[128 = 0]

[120 135  83 191 146 120 148 150 162  91 117 131 136 143 144 140 136 130
  71 128 115 142 123 138 148 129 146 118 118 119 149 122 118 125 177 122
 139 149 110 115 128 114 126 128 174 102 129 123  95 110 100 103 112  87
 116 114 126 105] : [28]:bipa
[114 152 110 175 178  90 147 183 188  48 115 133 125 103 172 132 156 125
  50 122 110 143 149 177 159 143 102 122 116 113 159 132 162 142 137 106
 142 198 117  99 134 112 108 172 185 196 134 160  19  88 117 129 127  95
 151 117  88  99] : [28]:tigus
[123 163 110 120 135 109 150 137 125  96 141 134 144 140 130 113 144 133
 144 134 122 143 133 173 123 140 122 130 133  97 140 148 122 114 135 129
 141 138  87  86 136 139 108 138 139 128 121 124  92 121 123 125 124 118
 157 110 108 117] : [25]:bifik
[137 154  84 224 185 122 207 146  92  65 177 155 142 135 150 121 143 132
 131 109 136 162 162  81 121 168 128 109 143  82 143 119  99  73 252 112
 128 119  99 149 150 140 140 169 166 129 114 132   4  58 114  98 113  55
 109  79  94  74] : [25]:Nakas
[ 65 123 118 177 135 125 145 138 147  77 133 127 136 130 112 103 165 134
  83 143 138 132 150 143 141 150 143 123 114 130 151 115 129 134  96 115
 129  32 127  91 109 125 110 138 169 148 120 121  85 121 128 132 132  91
 154 144  95 113] : [28]:Gebu
[147 127 143 162 142 101 134 170 138 105 131 131 134 125 130  98 135 133
  66 144  98 138 122 128 128 132  61 142 109  99 134 136 112 149  97 182
 133 163 150 119 133 122 126 127 144 139 139 123 140 113 103 121 161 116
 121 118 126 127] : [28]:bipa
[ 99 132  89 193 163 102 149 144 137  38 133 138 148 113 132 115 124 149
  88 128 130 125 167 124 137 133 142 124 108 120 165 131 112 104 166 125
  92 148 114  96 104 129 117 135 173 116 108 114  44 110 126 120 137  66
 107 119 108 103] : [28]:bipa
[121 158 125 169 145 152 142 133 138  73 128 137 118 138 149 119 114 151
 164  68 106 135 144 155 124 134 129 141 107 111 147 132 105 111 147  85
 129 124  92 116 106 156 119 151 147 156  83 145  40 134 131 109 127  99
 127 137  99 121] : [25]:bifik
[131 178 112 201 150 102 157 147 132  52 152 134  81 118 181 120 138 119
 116 110 118 134 162 252 132 125 145 147 174 106 127 132 116 130 162  70
 138 158  93  73 101 152 122 166 149 201 104 156   4 112 152 123 127  89
 135 122  93 109] : [28]:Gebu
[146 152 136 154 147  83 138 164 129  72 129 141 105 106 166 126 108 125
 108 112 116 114 160 184 117 137 121 122 150 105 132 155 144 136  97  89
 129 177 112  98 151 130 150 149 135 228 131 149  46 108 152 107 139 121
 140 126 100 115] : [28]:Gebu
[128 155 127 160 169 103 145 134 122  92 126 114 103 104 184 128 131 120
 120 110 115 135 142 183 136 126  87 118 132 124 125 138 149 157 171 103
 107 110 125  83 131 151 124 122 135 176 146 155  24 115 132 103  97 124
 184 102 110 111] : [25]:noz
[132 143  99 185 172 124 152 147 137 100 159 126 165 140 150 137 134 120
  86 118 131 150 135 129 130 138 137 114 103  96 161 121 119 122 153 106
 126 152 122 102 111 142 107 160 161 107 129 138  55  97 133 103 109  80
 117 122 110 130] : [28]:bipa
[125 178  99 185 192 109 153 140  60  70 163 129 149 137 165 123 137 159
 100 109 102 157 151 112 113  62 114 120 112 113 146 119 121  96 228 117
 129 107 112 229 122 141 129 156 153 108 111 116  46  91 121 117 111  60
 123  87 100  76] : [25]:Nakas
[130 184 104 198 144 103 167 150 112  46 161 143 114  99 171  98 130 148
 142 106 137 124 150 171 131 127 155 128 132 100 136 157 142 147 198  69
 125 116  56  88 113 147 130 155 150 170 120 131   4 112 157 120 118  80
 129 105 128 112] : [25]:bifik
[142 166  97 163 190 103 124 154 134  86 135 135 147 123 183 131 133  97
 102 120 113 156 153 154 119 138  93 115 153 101 136 132 156 106 200 108
 148 138 113 112 133 148 106 183 153 143 144 151  38  74 116 133 129 106
 143  95  89  81] : [25]:Nakas
[116 139 111 130 121 145 155 138 143  95 115 113 115 118 162 139 131 122
 101 107 120 119 123 202 152 127 123 139 131 119 133 136 160 151  88  79
 111 140 120 120  93 134 105 142 145 190 136 162  71 132 217 130 111 139
 160 138 119 147] : [28]:Gebu
[123 160 162 143 157 110 153 144 152  81 118 128 149 132 139 144 147 122
  31 131 114 150 142 148 137 138 109 111  59 113 145 127 142 144 128 123
 126 153 113 103 125 134  96 154 174 150 140 148 108  86 117 120 125 102
 144 119 119 119] : [28]:tigus
